Below are the code and all the weights of a small trained network. Each question names an input and a target symbol and asks about switching units off, where a switched-off unit gives its printed mean instead of its output.

import numpy as np


def w(rows, s, z=0):
    codes = np.array(rows[::2]) - 128.0
    scale = np.full(codes.shape[1], s)
    scale[-1] = z or s
    return codes * scale


def norm(h):
    return h / np.sqrt((h * h).mean(-1, keepdims=True) + 1e-5)


def f(y):
    return y / 2 * (1 + np.tanh(0.7978845608 * (y + 0.044715 * y**3)))


def softmax(a):
    e = np.exp(a - a.max(-1, keepdims=True))
    return e / e.sum(-1, keepdims=True)


def log_softmax(a):
    a = a - a.max(-1, keepdims=True)
    return a - np.log(np.exp(a).sum(-1, keepdims=True))


def net(x, mask):
    ids = ['αγδεθλμξφψω'.index(c) for c in x.split()]
    T = len(ids)
    res = E[ids] + P[:T]
    u = 0
    for l in range(2):
        q, k, v = (norm(res) @ M[l].T for M in (Q, K, V))
        z = softmax(np.where(np.tri(T) > 0, q @ k.T / 2**0.5, -1e9)) @ v
        res = res + np.where(mask[u], z, O[l][:, -1]) @ O[l][:, :-1]
        u += 1
        y = f(norm(res) @ A[l][:, :-1].T + A[l][:, -1])
        res = res + np.where(mask[u : u + 4], y, B[l][:, -1]) @ B[l][:, :-1]
        u += 4
    return log_softmax(norm(res)[-1] @ U[:, :-1].T + U[:, -1])


Q, K, V, O, A, B = {}, {}, {}, {}, {}, {}
E = w([
[130,122,94,114,59,172],'α',
[140,189,132,55,129,123],'γ',
[140,191,196,130,88,113],'δ',
[193,149,87,113,121,158],'ε',
[150,135,94,121,149,177],'θ',
[92,166,157,118,86,61],'λ',
[110,151,92,75,90,222],'μ',
[132,132,132,71,67,128],'ξ',
[126,207,115,94,94,173],'φ',
[170,187,169,120,94,213],'ψ',
[194,111,144,106,10,211],'ω',
],0.012)
P = w([
[114,1,95,206,153,153],'0',
[144,207,158,71,147,163],'1',
[145,222,160,47,153,140],'2',
[200,223,151,83,111,153],'3',
[168,195,134,109,74,174],'4',
[160,206,110,85,82,172],'5',
[183,233,131,60,95,157],'6',
[164,243,178,95,58,85],'7',
[158,235,78,76,78,174],'8',
],0.0068)
Q[0] = w([
[92,217,181,12,3,207],'L0H0',
[94,133,115,174,140,122],'L0H0',
],0.0071)
K[0] = w([
[98,1,124,182,167,121],'L0H0',
[93,120,154,134,92,146],'L0H0',
],0.0094)
V[0] = w([
[89,59,25,2,171,77],'L0H0',
[176,170,123,55,160,187],'L0H0',
],0.0088)
O[0] = w([
[60,97,142,5,80,100,30],'L0H0',
[2,191,220,111,12,250,1],'L0H0',
],0.011,0.0043)
A[0] = w([
[131,238,156,135,77,173,84],'L0N0',
[141,125,150,77,100,143,22],'L0N1',
[1,116,129,159,115,224,28],'L0N2',
[217,105,104,104,43,153,4],'L0N3',
],0.0071,0.0016)
B[0] = w([
[153,107,129,96,141,69,253],'L0N0',
[2,124,142,171,77,236,146],'L0N1',
[133,135,158,132,167,53,159],'L0N2',
[105,189,54,119,217,168,175],'L0N3',
],0.008,0.0042)
Q[1] = w([
[198,15,113,190,2,175],'L1H0',
[55,167,133,17,162,82],'L1H0',
],0.0069)
K[1] = w([
[139,254,174,136,92,118],'L1H0',
[93,55,39,180,166,184],'L1H0',
],0.0073)
V[1] = w([
[168,45,88,97,185,81],'L1H0',
[150,197,167,77,71,3],'L1H0',
],0.007)
O[1] = w([
[181,85,100,163,7,118,254],'L1H0',
[181,73,113,77,132,97,109],'L1H0',
],0.013,0.0029)
A[1] = w([
[70,130,217,62,115,150,132],'L1N0',
[118,60,119,133,128,101,252],'L1N1',
[46,147,181,87,85,197,65],'L1N2',
[209,2,108,77,62,94,99],'L1N3',
],0.0098,0.0034)
B[1] = w([
[166,97,89,179,187,133,196],'L1N0',
[80,153,209,69,138,135,162],'L1N1',
[108,39,37,165,124,59,188],'L1N2',
[134,254,93,35,181,157,254],'L1N3',
],0.0085,0.007)
U = w([
[222,59,91,236,161,96,105],'α',
[83,62,55,112,222,57,90],'γ',
[169,163,126,14,107,153,157],'δ',
[131,128,158,73,254,104,95],'ε',
[147,93,95,153,11,131,141],'θ',
[238,86,38,67,149,27,82],'λ',
[102,63,173,48,117,128,248],'μ',
[169,195,75,97,54,141,63],'ξ',
[70,160,35,190,121,82,67],'φ',
[165,135,118,108,131,139,97],'ψ',
[127,189,178,148,148,175,255],'ω',
],0.0079,0.004)

Each question gives the input, a string of symbols that net reads in full, and the target symbol t.
The units are the heads (2 rows each of Q, K, V and O) and the neurons (one row each of A and B). Each row of codes is followed by its name. A weight is (code - 128) times the scale printed after its matrix; where a second scale follows, it is the last column's (O, A, B and U).
mask holds one flag per unit, layer by layer, with each layer's heads first. A switched-off unit (its flag False) gives its mean, the last column of its rows in O or B, instead of its output. The means were averaged over made-up inputs and are rounded, as every weight is.
A unit's drop is (log p(t) with every unit on - log p(t) with that unit switched off) / (log p(t) with every unit on - log p(t) with every unit switched off).
The circuit of an input: a set's keep is (log p(t) with only the set's units on - log p(t) with every unit switched off) / (log p(t) with every unit on - log p(t) with every unit switched off). Starting from all 10 units, units are removed one at a time, each time the one whose removal leaves the highest keep (on an exact tie, the one counted first), for as long as the keep stays at least 0.8.
circuit, biggest first: the units of the circuit, biggest drop first
most important unit: the unit with the biggest drop
k most important neurons: the k neurons with the biggest drops, biggest first
k most important neurons of layer l: the k neurons of layer l with the biggest drops, biggest first
drop of u: that unit's drop, to one decimal
input ξ γ δ λ α λ, target δ: circuit, biggest first : (L0H0 L1N3 L1N2)
input ψ μ ψ θ ε γ α δ, target ω: circuit, biggest first : (L0H0)
input θ θ ψ γ ξ λ λ θ, target θ: circuit, biggest first : (L0H0 L1H0 L1N3)
input μ δ λ θ α, target γ: circuit, biggest first : (L0H0 L1H0 L1N2 L1N0)
input θ ε ξ λ α, target θ: 3 most important neurons : (L0N3 L0N2 L1N3)
input θ ε ξ δ δ μ ε, target θ: 3 most important neurons : (L1N3 L0N2 L0N0)
input φ μ δ μ, target ε: circuit, biggest first : (L1H0 L0H0 L0N2 L0N0)
input μ ψ λ ψ θ γ δ μ λ, target γ: 3 most important neurons of layer 1 : (L1N2 L1N0 L1N3)
input ω ψ ξ, target ω: circuit, biggest first : (L1H0 L0H0)
input α ψ α, target ξ: circuit, biggest first : (L1H0 L0H0 L0N0 L1N2)
input ε λ φ θ δ μ δ, target φ: circuit, biggest first : (L0H0 L1H0 L1N2 L1N0)
input α ε φ, target ξ: circuit, biggest first : (L1H0 L0H0 L0N0)
input θ γ λ μ θ α λ, target θ: 2 most important neurons of layer 0 : (L0N2 L0N0)
input μ λ δ ξ μ μ, target γ: most important unit : L0H0
input θ ψ δ ψ μ, target θ: 2 most important neurons : (L0N2 L1N3)
input φ ξ ψ γ, target ε: 2 most important neurons of layer 1 : (L1N3 L1N0)
input ε λ γ λ λ ε, target φ: 2 most important neurons : (L1N2 L0N3)
input μ γ λ ψ λ δ, target γ: 3 most important neurons of layer 1 : (L1N2 L1N0 L1N3)
input θ γ μ δ μ μ θ, target θ: 2 most important neurons : (L0N2 L1N3)
input α γ ψ φ ξ γ, target ξ: most important unit : L1H0
input ε ξ γ ξ δ, target φ: 2 most important neurons of layer 0 : (L0N0 L0N1)
input μ λ λ ε ψ ε, target γ: 2 most important neurons of layer 1 : (L1N2 L1N3)
input θ λ α ψ δ δ ψ φ, target θ: drop of L1H0 : 0.3
input γ ε ω φ α δ ω ψ, target μ: drop of L1H0 : 0.1
input ψ λ λ ξ γ ψ ψ λ ε, target ω: drop of L0H0 : 0.9
input δ δ ε λ γ μ γ, target α: drop of L1N0 : 0.0
input δ λ ψ λ λ, target α: most important neuron : (L1N3)
input φ γ θ α ψ, target ε: 2 most important neurons : (L0N0 L0N2)
